Here is a tiny trained network, its code and every weight. The questions are about switching its units off for an input and a class, where a switched-off unit gives its printed mean instead of its output.

import numpy as np


def w(rows, s, z=0):
    codes = np.array(rows[::2]) - 128.0
    scale = np.full(codes.shape[1], s)
    scale[-1] = z or s
    return codes * scale


def norm(h):
    return h / np.sqrt((h * h).mean(-1, keepdims=True) + 1e-5)


def f(y):
    return np.maximum(y, 0)


def log_softmax(a):
    a = a - a.max(-1, keepdims=True)
    return a - np.log(np.exp(a).sum(-1, keepdims=True))


def net(x, mask):
    res = np.array(x, float).reshape(1, 4) / 4 @ E
    u = 0
    for l in range(3):
        y = f(norm(res) @ A[l][:, :-1].T + A[l][:, -1])
        res = res + np.where(mask[u : u + 7], y, B[l][:, -1]) @ B[l][:, :-1]
        u += 7
    return log_softmax(norm(res)[-1] @ U[:, :-1].T + U[:, -1])


A, B = {}, {}
E = w([
[135,190,71,38,167,252,130,140,82,204,142,167],'x0',
[118,63,105,146,68,186,41,77,39,99,155,134],'x1',
[156,117,101,219,202,131,78,94,148,204,162,116],'x2',
[137,196,117,112,130,169,83,57,233,55,150,115],'x3',
],0.0018)
A[0] = w([
[170,94,91,193,242,115,72,68,147,220,135,163,37],'0.n0',
[209,205,162,154,197,62,245,179,213,135,103,119,52],'0.n1',
[129,126,126,130,133,123,130,128,135,128,121,136,101],'0.n2',
[135,113,139,45,89,101,151,131,119,71,98,162,43],'0.n3',
[24,85,79,158,118,56,159,188,39,215,65,72,2],'0.n4',
[101,82,192,198,116,64,99,157,158,109,153,95,82],'0.n5',
[177,70,116,234,254,81,63,55,166,212,138,147,19],'0.n6',
],0.002,0.0029)
B[0] = w([
[105,190,124,164,44,191,166,182,116,123,157,72,205],'0.n0',
[56,87,159,74,142,99,25,173,154,180,129,110,248],'0.n1',
[118,134,123,129,127,127,129,131,119,135,120,122,128],'0.n2',
[98,181,111,174,92,172,152,174,112,150,154,78,161],'0.n3',
[214,121,203,138,158,172,154,139,155,123,193,187,180],'0.n4',
[136,162,22,130,147,101,168,79,104,159,100,139,221],'0.n5',
[79,215,90,216,3,206,158,198,94,139,179,27,229],'0.n6',
],0.003,0.0018)
A[1] = w([
[140,101,140,137,150,121,149,156,88,154,127,138,32],'1.n0',
[163,32,162,182,178,86,176,190,39,193,104,151,41],'1.n1',
[165,42,100,173,60,165,42,54,41,77,144,148,48],'1.n2',
[92,136,185,18,21,112,195,175,105,5,61,147,11],'1.n3',
[133,173,113,130,168,143,74,48,223,67,132,101,41],'1.n4',
[145,171,121,125,167,153,72,32,222,43,122,106,1],'1.n5',
[122,61,175,207,87,21,128,110,160,55,130,89,47],'1.n6',
],0.003,0.002)
B[1] = w([
[147,141,137,119,113,138,120,122,146,91,143,138,148],'1.n0',
[183,131,186,105,51,169,139,120,170,17,182,177,216],'1.n1',
[68,124,169,70,177,86,94,174,208,158,109,99,218],'1.n2',
[136,174,79,255,127,183,94,143,136,210,209,54,251],'1.n3',
[168,79,187,123,78,141,167,172,86,106,152,182,203],'1.n4',
[167,76,182,122,82,133,173,177,66,126,157,181,197],'1.n5',
[150,163,48,110,178,145,161,65,71,139,75,157,238],'1.n6',
],0.0039,0.003)
A[2] = w([
[109,172,182,71,233,51,178,194,231,178,89,119,21],'2.n0',
[181,84,217,130,95,145,136,132,122,85,158,188,16],'2.n1',
[142,122,52,143,150,57,158,44,92,105,65,141,18],'2.n2',
[124,136,120,123,137,127,128,124,130,127,117,127,87],'2.n3',
[129,133,92,144,144,67,146,78,119,110,96,126,66],'2.n4',
[26,57,150,85,117,124,6,98,98,121,97,101,13],'2.n5',
[165,192,46,2,216,228,144,112,63,182,142,192,88],'2.n6',
],0.0028,0.0011)
B[2] = w([
[52,41,152,58,146,168,4,126,121,112,147,116,219],'2.n0',
[167,112,160,72,114,125,149,120,109,114,126,191,221],'2.n1',
[136,147,88,85,177,127,152,70,102,147,52,150,175],'2.n2',
[129,131,130,128,128,129,130,132,120,124,132,132,129],'2.n3',
[137,143,104,102,161,145,143,97,104,140,83,151,162],'2.n4',
[97,145,181,43,204,100,111,198,218,164,134,132,170],'2.n5',
[144,104,99,206,129,10,171,46,122,65,49,111,252],'2.n6',
],0.0033,0.0026)
U = w([
[110,200,75,237,83,201,123,169,124,174,197,32,239],'0',
[210,88,226,86,53,155,173,158,115,66,183,230,138],'1',
[42,79,174,8,201,105,32,175,187,154,116,109,126],'2',
[149,136,48,138,184,69,189,13,95,107,2,144,1],'3',
],0.0061,0.00081)

Each question gives the input, the list of numbers given to net, and the class t.
The units are the neurons (one row each of A and B). Each row of codes is followed by its name. A weight is (code - 128) times the scale printed after its matrix; where a second scale follows, it is the last column's (A, B and U).
mask holds one flag per neuron, layer by layer. A switched-off neuron (its flag False) gives its mean, the last column of its row in B, instead of its output. The means were averaged over made-up inputs and are rounded, as every weight is.
A unit's drop is (log p(t) with every unit on - log p(t) with that unit switched off) / (log p(t) with every unit on - log p(t) with every unit switched off).
The circuit of an input: a set's keep is (log p(t) with only the set's units on - log p(t) with every unit switched off) / (log p(t) with every unit on - log p(t) with every unit switched off). Starting from the 12 units with the biggest drops (on a tie, the unit counted first), units are removed one at a time, each time the one whose removal leaves the highest keep (on an exact tie, the one counted first), for as long as the keep stays at least 0.8.
units of the circuit, in order: the units of the circuit, biggest drop first
most important unit: the unit with the biggest drop
top k neurons: the k neurons with the biggest drops, biggest first
k most important neurons of layer l: the k neurons of layer l with the biggest drops, biggest first
drop of u: that unit's drop, to one decimal
input [6,-1,5,-2], class 3: units of the circuit, in order	(2.n6)
input [2,-7,-7,7], class 0: top 4 neurons	(1.n3, 1.n2, 1.n1, 2.n1)
input [3,6,0,6], class 1: units of the circuit, in order	(1.n5, 1.n4)
input [-5,-8,3,8], class 1: 3 most important neurons of layer 1	(1.n4, 1.n5, 1.n2)
input [-1,8,7,-7], class 2: 4 most important neurons of layer 1	(1.n2, 1.n3, 1.n4, 1.n5)
input [6,-1,-2,7], class 1: units of the circuit, in order	(1.n4, 1.n5)
input [-7,8,-7,0], class 2: top 3 neurons	(1.n2, 2.n5, 0.n6)
input [-6,-2,4,3], class 3: 2 most important neurons of layer 1	(1.n6, 1.n3)
input [5,-3,5,-6], class 1: 2 most important neurons of layer 1	(1.n1, 1.n3)
input [6,-3,-7,3], class 0: top 3 neurons	(1.n3, 1.n6, 0.n5)
input [5,4,5,-6], class 1: units of the circuit, in order	(1.n1, 1.n3)
input [6,6,-1,-3], class 2: top 3 neurons	(1.n2, 2.n5, 1.n6)
input [6,5,4,0], class 3: top 3 neurons	(2.n6, 1.n3, 0.n1)
input [4,-7,-8,7], class 0: 3 most important neurons of layer 1	(1.n3, 1.n2, 1.n1)
input [8,4,-3,5], class 3: top 2 neurons	(2.n6, 1.n1)
input [-7,-5,6,7], class 1: top 2 neurons	(1.n4, 1.n5)
input [2,-7,-4,-4], class 2: units of the circuit, in order	(2.n0)
input [-7,7,1,2], class 2: top 3 neurons	(1.n2, 2.n5, 2.n6)
input [-4,5,1,4], class 2: top 3 neurons	(1.n2, 1.n1, 2.n5)
input [-6,-3,0,-1], class 3: most important unit	1.n6
input [3,5,6,-8], class 1: top 2 neurons	(1.n1, 1.n3)
input [8,7,-3,5], class 3: top 4 neurons	(2.n6, 0.n1, 2.n0, 1.n1)
input [-8,-3,-6,-7], class 3: 2 most important neurons of layer 0	(0.n5, 0.n6)
input [-2,3,5,-7], class 1: top 2 neurons	(1.n1, 1.n3)
input [-2,-6,3,-1], class 2: top 2 neurons	(1.n3, 2.n0)
input [1,7,-8,-3], class 0: 2 most important neurons of layer 0	(0.n1, 0.n3)
input [-1,-4,1,6], class 1: most important neuron of layer 1	(1.n4)
input [2,0,-8,5], class 0: drop of 1.n3	0.9
